Here are made-up nodes, facts about them, and rows of numbers that follow some of those facts. Name the node behind each unnamed row.

Facts:
ε: belongs to class; σ: refers to
girek ε 705; sekol ε 705; reka ε 72; zaba ε 72; stozuran ε 72
tuli ε 705; nilal ε 705; deplok ε 72; plograr ε 72; zisto ε 979
flelas ε 979; brofen ε 705; vazi ε 72; tostus ε 72; koplonur ε 979
mafe ε 72; nifu ε 72; temun ε 705; bafo ε 72; guplor ε 72
midras ε 705; drokik ε 72; senipar ε 72; grago ε 979; bibenir ε 72
stoskon ε 72; plizen ε 705; zepi ε 72; gumuskir ε 705; tedu ε 979
plaplek ε 72; stodrim ε 705; puroda ε 72; mople ε 72; nuklu ε 72
daflem ε 705; gafan ε 72; trugrim ε 72; dati ε 705; skibroklas ε 72
skasek ε 72; finoflor ε 72; ratre ε 72; zaflom ε 705; leskek ε 72
bukuper ε 979; dolek ε 705; plebrel ε 979; vedo ε 705; platribas ε 72
bezom ε 705; zustu ε 705; brubril ε 72; brager ε 72; brovas ε 705
plisir ε 72; buska ε 72; sturak ε 979; drogros ε 705; pove ε 72
tromi ε 72; skidi ε 72; sevu ε 72; plevu ε 72; grogrur ε 72
gumas ε 72; flotral ε 72; drifleple ε 979; kladelel ε 72; trubel ε 705
drizin ε 705; setu ε 72; plofle ε 72; skuna ε 72; treplik ε 72
plolun ε 979; lepi ε 979; drastar ε 72; driflur ε 72; litik ε 705
dutezer ε 705; ligram ε 72; rumu ε 72; bragras ε 979; gunos ε 705
stobotri ε 72; vikeba ε 72; nide ε 979; skedrin ε 979; noste ε 72
brokekel ε 72; voda ε 705; suskesi ε 705; graskem ε 705; ziplok ε 72
kimu ε 72; brodi ε 72; trelol ε 72; giflin ε 72; flize ε 72
brigrigru ε 705; flazom ε 705; klotror ε 979; kolos ε 72; skoge ε 72
satu ε 705; kesen ε 705; rore ε 72; flodedim ε 979; brebigras ε 72
fepli ε 979; graflel ε 979; grefak ε 72; plupli ε 979; guni ε 72
mobru ε 705; tenel ε 979; kazapluk ε 72; botrak ε 72; goki ε 72
flokli ε 72; tamus ε 72; rupi ε 705; rasketen ε 72; pligok ε 979
drobo ε 72; skopopla ε 979; gitra ε 705; zitri ε 705; sekol σ senipar
sekol σ skuna; deplok σ driflur; deplok σ plebrel; plograr σ grago; zisto σ flodedim
zisto σ skasek; zisto σ kazapluk; zisto σ bragras; flelas σ skasek; flelas σ grago
flelas σ gitra; flelas σ plebrel; vazi σ reka; vazi σ dolek; tostus σ drobo
tostus σ skibroklas; tostus σ fepli; mafe σ buska; mafe σ stozuran; mafe σ drifleple
nifu σ zaba; nifu σ tuli; nifu σ plizen; temun σ rumu; temun σ finoflor
temun σ bezom; temun σ plaplek; bafo σ midras; bafo σ plupli; bafo σ grefak
drokik σ goki; drokik σ ziplok; drokik σ botrak; drokik σ gunos; drokik σ plebrel
zepi σ dati; gumuskir σ bezom; gumuskir σ gunos; tedu σ midras; tedu σ stoskon
stodrim σ skibroklas; puroda σ flodedim; puroda σ litik; puroda σ trubel; nuklu σ ratre
nuklu σ plolun; gafan σ goki; gafan σ guplor; gafan σ fepli; vedo σ rupi
vedo σ kesen; vedo σ guplor; vedo σ plofle; vedo σ lepi; vedo σ girek
platribas σ midras; platribas σ ratre; platribas σ dati; brubril σ plolun; brovas σ daflem
brovas σ brager; drogros σ rumu; pove σ trubel; pove σ gitra; tromi σ bukuper
tromi σ trelol; tromi σ trugrim; kladelel σ skopopla; kladelel σ nilal; kladelel σ dati
drizin σ botrak; drizin σ flazom; setu σ midras; setu σ kolos; setu σ plupli
treplik σ daflem; drastar σ leskek; drastar σ noste; dutezer σ brigrigru; dutezer σ koplonur
dutezer σ sturak; ligram σ flotral; stobotri σ brigrigru; stobotri σ bezom; stobotri σ skuna
vikeba σ reka; vikeba σ grogrur; nide σ plevu; nide σ brodi; brokekel σ grago
brokekel σ noste; voda σ kolos; voda σ lepi; voda σ gitra; graskem σ daflem
kimu σ botrak; kimu σ skedrin; kimu σ skuna; kimu σ girek; flize σ rumu
flize σ rasketen; klotror σ graflel; klotror σ bezom; skoge σ plaplek; satu σ finoflor
satu σ skibroklas; satu σ noste; satu σ sturak; rore σ grefak; rore σ zaflom
brebigras σ rumu; brebigras σ suskesi; brebigras σ bibenir; brebigras σ noste; guni σ ratre
guni σ skasek; mobru σ finoflor; mobru σ gumas; mobru σ driflur; tenel σ plisir
tenel σ senipar; flokli σ plupli; flokli σ sturak; flokli σ skidi; tamus σ flotral
tamus σ leskek; tamus σ brigrigru; pligok σ rupi; pligok σ sevu; pligok σ plupli
pligok σ noste; pligok σ skidi

Some nodes and their rows:
gumas: [  2   7  -7  -6  -1 -15  12   7   4 -22  -3   0   1  21  -2 -17 -21 -22
   2  -8  16  23   5   1  18 -12  47 -16   9  -3   8  14]
skidi: [-18  47 -17 -25 -32 -24   3   9  -3 -14  13  -5  16  -7   0  13 -18 -33
 -12   3 -10  10 -16 -14   4 -10  48 -12   7  -3  -1   4]
tuli: [  7 -15  16  -1  -3   3  20 -36  10  20  -5  17 -13  18 -14  -5   0  18
  37  -2 -21 -17  10 -36  -6  15 -39  32 -15  34   8  -7]
senipar: [-13  34  21 -31  -7   4 -30 -18  -7 -19   6 -11   9 -27 -17 -22 -13   4
  14   4   3  10 -43  18  -8  -1  29   9   1 -10  -5  35]
deplok: [  7 -24   2  -6  40  -3  18  23 -17 -15  -1   4   1   3  13 -10  -5 -10
 -24  -6  17  15   9  19   5   5  28 -22  19 -20  15  12]
grogrur: [-28  15 -14  30 -21  -1   7   5 -31 -11 -39  -7   5 -22  12  -7 -30  13
  35 -11   3  11 -23  22   3  15  73  15  15 -11 -10 -14]
reka: [-28  14 -13  30 -29  -3  -1  -1 -29 -14 -42   2   2 -27   7  -8 -39  14
  43 -17   2  10 -32  26   8  12  73  20  19 -11 -14 -11]
skibroklas: [  3  27  -6 -19 -42 -38  17  11   1 -15  -8   8  -1  32  -2  -7   0 -55
   8  -7   7  19  -1 -13  22   0  56  -9  30  -3   1   0]
skoge: [ -1   0  -2 -10  31  21  23   2 -10 -21   8  -9  -8   0  -1 -15 -24   5
 -15  -2   9   9  12  23  19 -21  43 -23  13  17  -2   8]
flotral: [-20  58 -12 -25 -15   4  -6 -13  -7 -11   1   0   8   4  -3 -18   5 -36
   9   9  11  -4 -30 -10  15   1  36  16  19 -15 -19  26]
flelas: [ 29 -64   0  46  24  33 -10  20  20  17 -13 -26  10  -9  18  28  38  -9
 -48   7  21  -5  15  10  -8  -9 -52 -12  -7 -26 -14   3]
rasketen: [ -3   9 -11  -6   2   7  10 -22  11 -27   5 -17   3   4  -9 -11 -49  -1
  -5   0   4  13   1   5  19 -24  54 -21  -2  22   2  14]
kolos: [-13  24  -7 -16 -17 -19   1   9  -5 -18   4   6  28 -20   4  22 -32 -13
 -11   1 -15  19 -21 -12 -14  11  29 -12 -23 -25  15   8]
guplor: [  8   3  25 -30 -36 -52   3  10  -4 -11   5   4  15  -8 -10   4 -16 -26
  -5  -4  -4  29 -26   3  -7  15  43  -5  19 -12  20   3]
mobru: [ -7 -46   5  15  38 -26  15   8  -1  28   8  21 -28  40  -4  -9  25  23
  -6 -13   3 -30  43  -6  18 -23 -37  -3  16  33  13 -14]
vikeba: [-26  -2  -9  35  12  27  24  22 -54  -4 -29  -7 -10 -37  22  -4 -12  33
  12 -11   3   3 -12  37   9  16  63  11  32 -11 -12 -24]
gunos: [-11 -43  35  -7  -2 -57 -23 -20  28  16  -5  29  -9  36 -28 -13   3  18
  25 -18  -1 -11  -4  -6   0 -16 -39   4 -14  23  24   7]
dutezer: [-29   5   5  -8  23  -9   2  10 -14  41  23  12 -27  26   1   3  59  13
  -6   1  -3 -55  15 -14  15 -20 -50  19  28  23 -11 -12]
dolek: [-38 -26  -3  48 -26 -25  -2 -20 -11  34 -33  21  -9   4  -6   1 -10  42
  56 -21 -13 -27 -14  -4   0   7  -3  39 -10  17  -3 -35]
skopopla: [ 33  -3 -16  17 -37  40 -44  24  35 -14 -31 -16  -2   7  -3  16  11  -3
  22   5   0   3  10  16 -22 -11 -64 -20 -43  -1 -31 -13]
drobo: [ 13  16   3 -18 -28 -38  24  21 -10 -14  -8   6 -11  17   1  -7   3 -39
   8  -8   8  23   2   2  17  13  47   0  38 -10   7   1]

Rows to name:
No name comes twice in this set of rows, the named rows included.
[-19 -26  48 -14 -26 -66 -25 -24  14  34  14  17   6   0 -26   8   6  20
   7  -9 -17 -17 -32 -14 -16  -1 -35  19  -7  16  23  -2] => girek
[-13 -45  29   0  42 -14 -11  -7   0  26  11  14 -24  28 -20 -13  20  43
   2 -13   4 -25  22  11   6 -25 -43   4   2  30  15   0] => gumuskir
[ -6  23 -26 -18  36  41   2  55 -38 -22  -1   9   4  -7  26   5  -3   9
 -14   6 -10   8  31  17 -18  11  -9 -37 -21 -26   0  -5] => platribas
[-16  28 -15 -11  21  17  23  15 -27   0  17 -14   2   0  15  -1  15 -20
 -38   8  13 -11   4   2  25 -10  34   0  34  -1 -10   4] => drastar
[-16 -24  -1  10  23 -24  26  17  -9  40  16  18 -23  47   4   4  43   1
 -15  -7  -2 -44  40 -22  25 -23 -35   0  32  35   0 -27] => satu
[-24  -9  25  -8  -9 -39 -41 -39  33  10   9  17  -9  44 -38 -20  -3  16
  33 -14   2 -24 -12 -19   9 -36 -22  13 -14  37  10  18] => bezom
[  7  18 -11   7 -72  -2 -38  -3  47   9 -14 -27   5  20  -9  19  35 -41
  -7   8  10 -13 -12 -11   8 -32 -23   0   0  13 -38  -1] => sturak
[ 11  -8  27 -33 -24 -53   1   9  -1 -18  -6   7   8   9  -9 -10  -4 -27
   3 -13  11  36 -16  11  -3   9  38  -9  16 -21  23  19] => goki
[-38  21  11 -15 -20 -31 -42 -32  20  28  11  20  -6  39 -20 -14  29   1
  29  -6   0 -44 -19 -29   7 -23 -36  36   1  22  -8  15] => brigrigru
[ -4 -48  40  -6  27 -32 -11  -3  -6  32  13  17 -15   5 -13  -7  29  43
   5  -9  -6 -23  10   9 -14   4 -50  14   4  17  21  -9] => drizin
[-15  36 -17 -26   8   6  20  36 -33  -1  22  -9   1 -14  24  13  16 -13
 -38   9  -5  -5  13   4  11  -2  24 -19  25   1  -4  -4] => flokli
[-18  38  -9 -24  27  31   9  16 -37  -3  18  -8 -10 -12  17 -12  37 -19
 -21  12  16 -17  -3  15  21  -5  20   9  39  -9 -21  19] => tamus

Now the same nodes, written a new way:
Some rows with their names:
gitra: [ -4 -17  -5   6  -8  10   6   4  13  -1   0 -38  -2  18  -4  41  11  -1
  -3   1  -2   6  -7 -10   4   0   5 -14  -4  20  -1  -9]
litik: [ -8  -7  -7  11   2  13   7  -1  20 -10  17 -30  -9  15  -3  33   9  -1
  -3  -6  -2   7   0 -14   7   1   1 -16   4  20  -3  -7]
gunos: [  6  -2  -2  -9  -3   7  -6   7  12   9  -2 -28  17  16 -25  33   5 -14
  10   0  -4  -1 -22   4   7  13  -2 -13  -9  11  -5   1]
dati: [-20   0 -17   2 -20  -8   8  -6  25  -2  -2 -46   1  16 -28  25  -3   6
 -14  -6  -8  -5 -12  -8  27   9  13  -2  14   2   5 -15]
drizin: [  7   7   8 -15   5  20  -4  -2  22   1  -8  -3  10   0 -23   9   7 -15
   8 -12 -11  24  -2   3   5  17  -5  -5   2  18   2   3]
brovas: [  2  19 -10   4  -5  19  -2 -28  31 -19  17  -4  16   8  10 -17   3   3
 -23 -12 -23  21  13  -1  29   2 -24  -7  -3   8 -31 -15]
kesen: [ -3  -8   7  -8  -9  15 -11   5   7   9 -24 -27   7  11  -4  31   1 -10
   0  -6  -6  21  -4  -5  -3   8   5  -4   7  17   5  -6]
dutezer: [ -4  26  -3 -18  -6  14 -14 -12  -1  -5   0 -12  -2 -15 -23   0   4 -17
  -3 -16  -3  17  12 -20   1  22  -1 -22  12  26   9   5]
stodrim: [  4   4 -10 -11  -9   8 -14  -9   9  -5  -7 -11   0  -6  -7  10   2 -14
   2  -9   3  16   2 -11  -3  12   7 -13  -5  13  -4  -3]
rore: [ -2  11 -12   1   5  12   5 -10  -2   6 -15  -3 -14  -3   7  -9  -9   1
  -8  -6  -1   3  19 -19   2  10   4  -3  23   4  17  -1]
gumas: [ 14  -1 -19   6  11   7   1   0  -7  12  -1 -13   4  11   3  13  -4  -8
   5   9  17 -28  -8  -8  -5   4  -8 -19  -8   3  -1   7]
drokik: [ 28   1   2  -9  26  30  12   0   3  12 -12  22   1  -3  -3  -5   7 -14
  15  -4   1   3   7   3  -7  13 -11  -8  -5  10   6  13]
zaba: [ -6   4  -7  19  18  10 -10  -2  -1   8  13  -7 -14  21  15  19 -16  -1
   0  -8   8 -13   0 -12 -12  12 -10   0  26  -6   5   5]
noste: [  2  -3 -18  10   1   2  -9   6 -26  18  -5 -35  -1  10   8  25  -9  -8
  -5  12  19 -29  -8 -25 -12   2  -5 -23   1  10   4   5]
mople: [  2   8 -13  10  18  12   1   0  -1   2   3  -7  -6  13  12   6  -9  -3
  -4   1   1  -8   3 -12  -1   9  -8  -6  16  -1   3   4]
brodi: [ -2   4 -11  17  17  10  -4   0   1   4   6 -14  -5  22  13  10 -12  -3
  -2   2   5 -12   1 -13  -5   9  -8  -2  22  -5   1   5]
goki: [ 17 -15  -1   3  16  14   2  14  -4  23 -22 -11  10  20   7  26  -5 -11
  13   9   5 -13 -10   3 -11   4  -7  -4  -6   3   3   3]
stozuran: [-20  -1  -4  30  24  32 -10  -9  -5  -7  -3  -5 -12  24  10  15 -13  -2
   2   3  16  -7  -7 -15   8   9  12  -2  29  -4   9  -2]
drifleple: [-18  -6   6  34   7  13 -31  -8  10 -24  -7   3  -2  20  -1   7 -17 -16
   2   1   8  -5  -7 -14   8  21  13  11  24  12   3 -14]
plolun: [ -2  -7 -12  17 -11 -16  -6   4  21 -12  -4 -20   5  15 -15   9  -8  -5
  -1   3  -4 -25  -5  -8  15  14   1  12   8  15   4 -16]
zisto: [ 15  -6  -5  14   3   4   4  -3  24 -24   8  16  -9  -5  -3  -6  10 -10
   7  -8  -1  -2  21 -14   5  15  -6   0   0  32   4  -8]

Rows to name:
No name comes twice in this set of rows, the named rows included.
[-13  11 -19 -18   3   3 -11  21  34 -24  -7 -33  -2  19  -7   2 -19 -11
  -1  15 -19  14  -2 -15   4  -2  17  -4  24   1 -12   5] => dolek
[ -4   7 -19  -5 -12   1 -17  -7   0  -6   6 -33   5   4 -14  21   0 -13
  -5   0   7  -5  -7 -20   1  10   3 -25  -5  15  -6  -1] => suskesi
[ -1  -5  11 -11  -6  14 -10  13   7  13 -23 -33  12  15 -14  32   3 -15
   1  -3 -10  19 -12  -1  -1  10   0  -4   5  16   2  -3] => girek
[ 15 -20   5   4 -10  -8 -24  14   7   0 -30  -5  14  15   4  15 -12 -25
  10   5   3 -10 -11  -1 -10  12  -2  12  -8  17  -9 -10] => fepli
[  0  -1  -5   5 -18 -11 -30  11  -9   0 -15 -25  10   4 -10   9 -11 -18
  -3   7   8 -21  -5 -25  -7  15  -2  -5   5  27   4  -9] => sturak
[  0  24  -5  -3  17  19  -8  -3 -19   6   6  -7  -5  -4   0  -7  -4  -9
  -4  -7   4  -6  10 -22  -6  16 -15 -18  20  16  13  11] => ligram
[ -7  -8  -4   7 -25 -17 -21   7  -3   1 -27 -32   3   6  -4  14 -13 -11
  -8   2   3 -16  -3 -21  -3  13   8   6  13  23   8 -21] => plupli
[ 19   2  -7  -4  14  19   0  -4  -4   8 -18  16  -6  -5  15  -5  -5 -10
   6  -3   6   4  11  -7 -14   8  -2 -10  -2   2   0   5] => tostus
[ -1   4  -7   4 -17  -9  -8  -9  16 -13 -19   0  -6  -9  -9 -17  -4  -8
  -7 -10  -6  -1  15 -16   8  21   9  12  15  21  12 -16] => tedu
[  5  27  -6  -7  20  24  -7  -4 -22   9   7  -2  -7 -13  -5 -12  -1 -10
  -1  -9   5  -7  18 -23 -10  19 -10 -23  17  23  16  16] => tamus
[  4  10 -11  -7   4  13   2  -8 -17  11 -17  -2 -11 -14   6  -9  -5  -8
  -9  -5   6   1  19 -21  -7  12   3 -16  16  17  18   4] => flokli
[  0   8 -19   5   4   5  18 -10  10   4  -4  -8 -13   3  -7  -5  -4   8
  -7  -5  -2 -14   6 -12  19  11   4  -4  20  -3  14  -7] => zepi
[  1   7  -2   8   2  -1 -24  -5  21 -20   0  17  -3   2  -1 -14 -11 -16
   2 -12  -6   2  12 -12  -2  23  -4  12  16  16   0  -8] => nide
[ 17   9  10 -11  22  31   2   1  -5  20 -18  12   3  -4  -6  -8   1 -18
  12  -7  -8   8   9  -2 -11  17 -12  -5  14  15  17  18] => kimu

